Below are the code and all the weights of a small trained network. Each question names an input and a target symbol and asks about switching units off, where a switched-off unit gives its printed mean instead of its output.

import numpy as np


def w(rows, s, z=0):
    codes = np.array(rows[::2]) - 128.0
    scale = np.full(codes.shape[1], s)
    scale[-1] = z or s
    return codes * scale


def norm(h):
    return h / np.sqrt((h * h).mean(-1, keepdims=True) + 1e-5)


def f(y):
    return y / 2 * (1 + np.tanh(0.7978845608 * (y + 0.044715 * y**3)))


def softmax(a):
    e = np.exp(a - a.max(-1, keepdims=True))
    return e / e.sum(-1, keepdims=True)


def log_softmax(a):
    a = a - a.max(-1, keepdims=True)
    return a - np.log(np.exp(a).sum(-1, keepdims=True))


def net(x, mask):
    ids = ['αβδεζηθμξπσψω'.index(c) for c in x.split()]
    T = len(ids)
    res = E[ids] + P[:T]
    r = norm(res)
    for j in range(3):
        rows = slice(3 * j, 3 * j + 3)
        q, k, v = (r @ M[0][rows].T for M in (Q, K, V))
        z = softmax(np.where(np.tri(T) > 0, q @ k.T / 3**0.5, -1e9)) @ v
        o = O[0][rows]
        res = res + np.where(mask[j], z, o[:, -1]) @ o[:, :-1]
    y = f(norm(res) @ A[0][:, :-1].T + A[0][:, -1])
    res = res + np.where(mask[3:7], y, B[0][:, -1]) @ B[0][:, :-1]
    return log_softmax(norm(res)[-1] @ U[:, :-1].T + U[:, -1])


Q, K, V, O, A, B = {}, {}, {}, {}, {}, {}
E = w([
[1,71,115,233,248],'α',
[135,151,90,142,108],'β',
[147,111,86,146,136],'δ',
[126,83,118,143,100],'ε',
[188,157,102,158,152],'ζ',
[174,104,192,135,111],'η',
[139,131,84,179,51],'θ',
[127,161,144,161,98],'μ',
[135,93,165,136,90],'ξ',
[156,106,152,129,152],'π',
[120,152,122,133,104],'σ',
[151,135,113,127,95],'ψ',
[180,69,118,142,117],'ω',
],0.0097)
P = w([
[79,163,132,37,152],'0',
[187,144,213,231,52],'1',
[193,156,176,237,87],'2',
[189,180,191,230,123],'3',
[180,163,197,253,103],'4',
[182,165,185,252,107],'5',
],0.0029)
Q[0] = w([
[111,178,136,49,138],'h1',
[44,28,109,161,246],'h1',
[28,66,133,73,179],'h1',
[77,53,135,22,163],'h2',
[161,74,186,138,110],'h2',
[92,214,78,175,116],'h2',
[68,190,119,65,62],'h3',
[132,180,122,121,55],'h3',
[98,197,68,6,105],'h3',
],0.014)
K[0] = w([
[224,160,149,120,92],'h1',
[44,102,124,248,230],'h1',
[119,101,164,228,109],'h1',
[243,147,136,195,60],'h2',
[175,167,93,57,69],'h2',
[24,100,113,172,195],'h2',
[207,152,109,134,79],'h3',
[216,137,150,56,89],'h3',
[253,111,156,178,70],'h3',
],0.014)
V[0] = w([
[155,116,173,183,52],'h1',
[125,165,207,172,164],'h1',
[29,72,95,152,139],'h1',
[253,87,110,18,89],'h2',
[72,88,62,103,200],'h2',
[54,162,172,42,105],'h2',
[128,134,161,65,133],'h3',
[205,122,79,81,45],'h3',
[53,63,122,178,135],'h3',
],0.015)
O[0] = w([
[49,70,47,110,65,216],'h1',
[86,52,125,136,214,21],'h1',
[58,192,235,170,73,5],'h1',
[239,2,230,153,34,100],'h2',
[196,230,144,109,94,44],'h2',
[82,136,234,21,121,152],'h2',
[122,175,131,48,109,72],'h3',
[52,244,24,139,123,206],'h3',
[112,70,209,199,66,76],'h3',
],0.009,0.003)
A[0] = w([
[122,114,229,110,92,128],'n1',
[253,119,146,178,165,76],'n2',
[141,173,119,152,188,2],'n3',
[94,208,173,195,98,201],'n4',
],0.013,0.00081)
B[0] = w([
[49,190,169,131,103,218],'n1',
[72,101,194,157,251,254],'n2',
[155,152,35,143,111,161],'n3',
[127,107,49,157,254,233],'n4',
],0.0091,0.0054)
U = w([
[56,133,181,198,200,48],'α',
[162,221,95,84,146,67],'β',
[197,202,169,179,145,72],'δ',
[89,193,213,182,59,135],'ε',
[215,87,68,137,226,88],'ζ',
[133,1,108,78,116,144],'η',
[67,131,37,184,76,209],'θ',
[32,87,99,58,202,1],'μ',
[41,71,183,89,54,176],'ξ',
[173,94,242,87,180,236],'π',
[74,200,168,13,154,148],'σ',
[190,139,96,37,63,139],'ψ',
[210,89,140,194,63,107],'ω',
],0.0086,0.0016)

Each question gives the input, a string of symbols that net reads in full, and the target symbol t.
The units are the heads (3 rows each of Q, K, V and O) and the neurons (one row each of A and B). Each row of codes is followed by its name. A weight is (code - 128) times the scale printed after its matrix; where a second scale follows, it is the last column's (O, A, B and U).
mask holds one flag per unit, heads first, then neurons. A switched-off unit (its flag False) gives its mean, the last column of its rows in O or B, instead of its output. The means were averaged over made-up inputs and are rounded, as every weight is.
A unit's drop is (log p(t) with every unit on - log p(t) with that unit switched off) / (log p(t) with every unit on - log p(t) with every unit switched off).
The circuit of an input: a set's keep is (log p(t) with only the set's units on - log p(t) with every unit switched off) / (log p(t) with every unit on - log p(t) with every unit switched off). Starting from all 7 units, units are removed one at a time, each time the one whose removal leaves the highest keep (on an exact tie, the one counted first), for as long as the keep stays at least 0.8.
circuit, biggest first: the units of the circuit, biggest drop first
which heads matter: for each layer, one digit per head in row order, 1 if its drop is at least 0.15 and else 0, layers parted by /
drop of u: that unit's drop, to one decimal
input β σ δ θ, target β: circuit, biggest first => h3, h1
input θ π ε ψ ε σ, target θ: circuit, biggest first => h1
input β δ π η, target β: which heads matter => 001
input θ ζ ε σ θ μ, target θ: circuit, biggest first => h1, h2
input ξ ζ σ π ζ ζ, target ξ: which heads matter => 010
input ψ ζ δ, target ψ: circuit, biggest first => h3, h2
input ω π θ π π, target ω: which heads matter => 010
input ζ θ ε, target ζ: which heads matter => 111
input μ σ ω, target μ: which heads matter => 010
input π θ ε, target π: circuit, biggest first => h2, h1
input ζ θ ψ θ σ, target ζ: which heads matter => 110
input η π ε β ψ η, target η: which heads matter => 110
input ω ζ σ, target ω: drop of n1 => 0.0
input η θ β θ β, target η: circuit, biggest first => h2
input δ μ η π π, target δ: drop of h1 => 0.2
input π θ ω β, target π: drop of h2 => 0.3
